[[ 17.2 -28.0 -36.0   1.0]
 [-38.2  41.1  25.2 -48.2]
 [-28.0  38.1 -38.6  32.9]
 [-50.6 -14.5  68.5 -68.1]
 [-27.8 -22.9  46.0 -16.2]
 [-29.6  49.8  11.7 -53.1]
 [ 42.5 -33.7  24.7 -14.5]
 [-71.0  -8.3  65.7  55.9]
 [-34.0  -6.8  45.0 -58.4]]
->
[[-71.0  -8.3  65.7  55.9]
 [-50.6 -14.5  68.5 -68.1]
 [-38.2  41.1  25.2 -48.2]
 [-34.0  -6.8  45.0 -58.4]
 [-29.6  49.8  11.7 -53.1]
 [-28.0  38.1 -38.6  32.9]
 [-27.8 -22.9  46.0 -16.2]
 [ 17.2 -28.0 -36.0   1.0]
 [ 42.5 -33.7  24.7 -14.5]]

[[ 43.5 -32.8 -26.0 -19.7]
 [ 52.3 -41.8 -33.2 -25.2]
 [  7.4   3.9   3.4   2.8]
 [ 49.5 -39.0 -30.9 -23.5]]
->
[[  7.4   3.9   3.4   2.8]
 [ 43.5 -32.8 -26.0 -19.7]
 [ 49.5 -39.0 -30.9 -23.5]
 [ 52.3 -41.8 -33.2 -25.2]]

[[  1.0  -0.1   0.9  24.2   0.8   0.5  26.4   0.9   0.4   0.0]
 [ 13.8  -0.2  22.9 -40.0   6.5   2.9 -44.9  26.8  42.2   0.0]
 [ -5.6   0.0 -10.4  57.0  -2.1  -0.7  62.9 -12.5 -21.2   0.0]
 [ 13.9  -0.2  23.0 -40.4   6.5   2.9 -45.2  27.0  42.5   0.0]
 [ 14.8  -0.2  24.5 -44.9   6.9   3.0 -50.2  28.8  45.4   0.0]
 [  1.6  -0.1   1.9  21.2   1.1   0.6  23.1   2.0   2.1   0.0]]
->
[[ -5.6   0.0 -10.4  57.0  -2.1  -0.7  62.9 -12.5 -21.2   0.0]
 [  1.0  -0.1   0.9  24.2   0.8   0.5  26.4   0.9   0.4   0.0]
 [  1.6  -0.1   1.9  21.2   1.1   0.6  23.1   2.0   2.1   0.0]
 [ 13.8  -0.2  22.9 -40.0   6.5   2.9 -44.9  26.8  42.2   0.0]
 [ 13.9  -0.2  23.0 -40.4   6.5   2.9 -45.2  27.0  42.5   0.0]
 [ 14.8  -0.2  24.5 -44.9   6.9   3.0 -50.2  28.8  45.4   0.0]]

[[  8.2  28.1   8.5   8.0 -34.7 -14.5  14.6]
 [ 32.1  16.8  18.2  12.7 -17.3   3.7  36.7]
 [ 43.4 -21.3  17.2  14.2  17.3  33.1   7.6]
 [ -8.0 -13.2 -10.6 -15.9  46.7   2.0  34.2]
 [ 36.6 -29.4  18.1  16.8  13.0  36.1 -23.1]
 [ -5.6   0.7  -8.3 -14.1  32.5  -5.2  52.6]
 [-40.7  22.6 -16.1 -14.8 -17.7 -34.1  -4.3]
 [-21.8 -29.1 -15.5 -13.9  37.8   6.7 -20.9]
 [ 18.8 -28.7   7.6  11.3   9.0  27.2 -36.4]
 [-19.7 -21.0 -10.5  -5.9  14.4   5.2 -44.0]]
->
[[-40.7  22.6 -16.1 -14.8 -17.7 -34.1  -4.3]
 [-21.8 -29.1 -15.5 -13.9  37.8   6.7 -20.9]
 [-19.7 -21.0 -10.5  -5.9  14.4   5.2 -44.0]
 [ -8.0 -13.2 -10.6 -15.9  46.7   2.0  34.2]
 [ -5.6   0.7  -8.3 -14.1  32.5  -5.2  52.6]
 [  8.2  28.1   8.5   8.0 -34.7 -14.5  14.6]
 [ 18.8 -28.7   7.6  11.3   9.0  27.2 -36.4]
 [ 32.1  16.8  18.2  12.7 -17.3   3.7  36.7]
 [ 36.6 -29.4  18.1  16.8  13.0  36.1 -23.1]
 [ 43.4 -21.3  17.2  14.2  17.3  33.1   7.6]]

[[ 64.0  66.2]
 [-69.0 -71.4]
 [ 68.4  70.7]
 [ 64.3  66.7]]
->
[[-69.0 -71.4]
 [ 64.0  66.2]
 [ 64.3  66.7]
 [ 68.4  70.7]]

[[ -5.8   0.3   6.0  14.3]
 [ 16.2  -2.6  -9.3 -16.5]
 [-14.4  -1.6  19.9  52.0]
 [  7.4  -1.3  -4.0  -6.9]
 [-23.6   3.1  16.4  32.6]]
->
[[-23.6   3.1  16.4  32.6]
 [-14.4  -1.6  19.9  52.0]
 [ -5.8   0.3   6.0  14.3]
 [  7.4  -1.3  -4.0  -6.9]
 [ 16.2  -2.6  -9.3 -16.5]]
---
[[-26.2  -1.0  23.2]
 [ 17.1   3.6  35.8]
 [ 57.8  18.9   5.6]]
->
[[17.1  3.6 35.8]
 [57.8 18.9  5.6]]

[[  0.2   0.2  21.1  -1.0]
 [  1.1   0.6   9.2   3.4]
 [ -3.1  -1.2  62.2 -16.0]
 [  5.8   2.5 -48.7  24.4]]
->
[[ 1.1  0.6  9.2]
 [-3.1 -1.2 62.2]]

[[-49.6 -57.9  -5.4 -38.8]
 [  6.4 -13.7  51.6 -17.1]
 [-35.6 -37.2  -6.4 -31.3]]
->
[[  6.4 -13.7  51.6]
 [-35.6 -37.2  -6.4]]

[[-66.4   6.0  10.4  46.4]
 [-22.7 -14.9  43.1   3.2]
 [-10.4 -46.6  16.0  -2.5]]
->
[[-22.7 -14.9  43.1]
 [-10.4 -46.6  16.0]]

[[  0.6  10.8   0.4   0.2  11.8]
 [ -4.0  24.3  -0.8  -0.3  26.7]
 [ 13.2 -25.7   3.7   1.6 -28.8]
 [-12.7  49.5  -3.0  -1.2  54.8]]
->
[[ -4.0  24.3  -0.8]
 [ 13.2 -25.7   3.7]]

[[  0.0  14.0  56.9 -15.3]
 [  0.0 -10.4 -55.4  55.5]
 [  0.0   2.4   3.2  18.5]
 [  0.0  -0.7 -10.7  27.2]
 [  0.0   7.1  24.8   4.7]]
->
[[  0.0 -10.4 -55.4]
 [  0.0   2.4   3.2]]

[[-13.5   3.4   1.5]
 [-42.6   6.0   2.6]
 [ -8.7   2.9   1.3]
 [-59.0   7.4   3.2]]
->
[[-42.6   6.0   2.6]
 [ -8.7   2.9   1.3]]

[[-65.5  53.2 -41.2]
 [-25.9  28.3 -15.8]
 [ 21.0  -1.3  14.3]]
->
[[-25.9  28.3 -15.8]
 [ 21.0  -1.3  14.3]]

[[ 38.4  13.8 -49.9  29.0]
 [ 27.2  24.8 -14.5 -32.4]
 [ 12.7 -26.8  39.7 -50.0]
 [ 16.3  22.1 -40.0  20.5]
 [-53.4  32.4  15.6 -50.5]]
->
[[ 27.2  24.8 -14.5]
 [ 12.7 -26.8  39.7]]
